Below is a small trained network, with its code and all its weights. Each question gives an input and a class and asks what happens when units are switched off, that is, made to give their printed mean instead of their output.

import numpy as np


def w(rows, s, z=0):
    codes = np.array(rows[::2]) - 128.0
    scale = np.full(codes.shape[1], s)
    scale[-1] = z or s
    return codes * scale


def norm(h):
    return h / np.sqrt((h * h).mean(-1, keepdims=True) + 1e-5)


def f(y):
    return np.maximum(y, 0)


def log_softmax(a):
    a = a - a.max(-1, keepdims=True)
    return a - np.log(np.exp(a).sum(-1, keepdims=True))


def net(x, mask):
    res = np.array(x, float).reshape(1, 6) / 4 @ E
    u = 0
    for l in range(3):
        y = f(norm(res) @ A[l][:, :-1].T + A[l][:, -1])
        res = res + np.where(mask[u : u + 3], y, B[l][:, -1]) @ B[l][:, :-1]
        u += 3
    return log_softmax(norm(res)[-1] @ U[:, :-1].T + U[:, -1])


A, B = {}, {}
E = w([
[2,129,73,165,78,145],'x0',
[193,238,170,139,35,213],'x1',
[185,61,72,110,33,34],'x2',
[164,189,70,53,65,103],'x3',
[87,113,136,41,101,13],'x4',
[133,75,27,187,187,156],'x5',
],0.005)
A[0] = w([
[178,125,188,84,175,179,130],'L0N1',
[255,82,101,26,132,247,181],'L0N2',
[86,216,220,175,205,56,9],'L0N3',
],0.0059,0.0015)
B[0] = w([
[106,171,115,179,111,98,209],'L0N1',
[255,186,104,93,120,197,255],'L0N2',
[193,183,135,165,175,121,187],'L0N3',
],0.0089,0.0035)
A[1] = w([
[122,77,84,198,171,178,39],'L1N1',
[2,126,236,98,189,138,148],'L1N2',
[157,108,177,64,117,87,2],'L1N3',
],0.0088,0.0018)
B[1] = w([
[88,2,175,155,152,170,253],'L1N1',
[175,255,42,148,125,131,251],'L1N2',
[120,12,136,61,156,46,189],'L1N3',
],0.0081,0.0034)
A[2] = w([
[164,117,152,97,182,125,253],'L2N1',
[65,72,27,106,177,70,201],'L2N2',
[177,130,132,254,45,111,185],'L2N3',
],0.0074,0.0029)
B[2] = w([
[91,115,98,158,39,59,227],'L2N1',
[129,185,187,53,7,65,255],'L2N2',
[130,127,162,119,142,177,239],'L2N3',
],0.013,0.0046)
U = w([
[67,49,180,148,87,167,167],'0',
[117,86,146,89,191,210,67],'1',
[178,55,84,138,168,162,29],'2',
[96,177,110,170,249,125,68],'3',
[146,146,135,55,61,32,169],'4',
[228,222,122,143,113,194,209],'5',
[111,112,135,72,147,132,2],'6',
],0.015,0.007)

Each question gives the input, the list of numbers given to net, and the class t.
The units are the neurons (one row each of A and B). Each row of codes is followed by its name. A weight is (code - 128) times the scale printed after its matrix; where a second scale follows, it is the last column's (A, B and U).
mask holds one flag per neuron, layer by layer. A switched-off neuron (its flag False) gives its mean, the last column of its row in B, instead of its output. The means were averaged over made-up inputs and are rounded, as every weight is.
A unit's drop is (log p(t) with every unit on - log p(t) with that unit switched off) / (log p(t) with every unit on - log p(t) with every unit switched off).
The circuit of an input: a set's keep is (log p(t) with only the set's units on - log p(t) with every unit switched off) / (log p(t) with every unit on - log p(t) with every unit switched off). Starting from all 9 units, units are removed one at a time, each time the one whose removal leaves the highest keep (on an exact tie, the one counted first), for as long as the keep stays at least 0.8.
units of the circuit, in order: the units of the circuit, biggest drop first
top k neurons: the k neurons with the biggest drops, biggest first
k most important neurons of layer l: the k neurons of layer l with the biggest drops, biggest first
drop of u: that unit's drop, to one decimal
input [0,-5,-1,0,-7,-6], class 3: units of the circuit, in order -> [L2N2; L0N2]
input [-2,-7,-4,-7,2,1], class 4: top 2 neurons -> [L2N2; L1N2]
input [3,6,-7,1,-1,7], class 0: units of the circuit, in order -> [L1N1; L1N2]
input [3,0,-8,0,1,3], class 3: most important neuron of layer 2 -> [L2N2]
input [5,3,-6,-5,3,4], class 3: top 2 neurons -> [L1N2; L2N2]
input [6,5,5,-2,2,-7], class 0: top 4 neurons -> [L2N2; L1N2; L0N2; L2N3]
input [6,1,-4,5,-2,3], class 0: units of the circuit, in order -> [L0N2; L1N2]
input [6,4,3,-8,6,0], class 5: top 2 neurons -> [L1N2; L1N3]
input [2,2,4,-2,-3,4], class 0: top 2 neurons -> [L1N1; L1N2]
input [5,-3,-5,4,5,-8], class 5: 2 most important neurons of layer 0 -> [L0N3; L0N2]
input [8,-1,-2,8,-4,5], class 4: top 3 neurons -> [L2N2; L0N2; L2N3]
input [3,5,3,-1,2,-2], class 0: 2 most important neurons of layer 2 -> [L2N2; L2N3]
input [-3,-7,2,-8,-2,6], class 0: 2 most important neurons of layer 1 -> [L1N1; L1N3]
input [-1,-8,-6,4,-7,1], class 0: units of the circuit, in order -> [L1N1]
input [1,4,7,-6,-3,-8], class 0: 2 most important neurons of layer 1 -> [L1N2; L1N3]
input [-7,-8,-7,-2,6,6], class 4: drop of L2N2 -> 0.3
input [8,-3,0,-1,-3,-8], class 5: drop of L1N2 -> 0.5
input [-3,-5,-2,-4,-4,5], class 0: drop of L1N1 -> 0.3
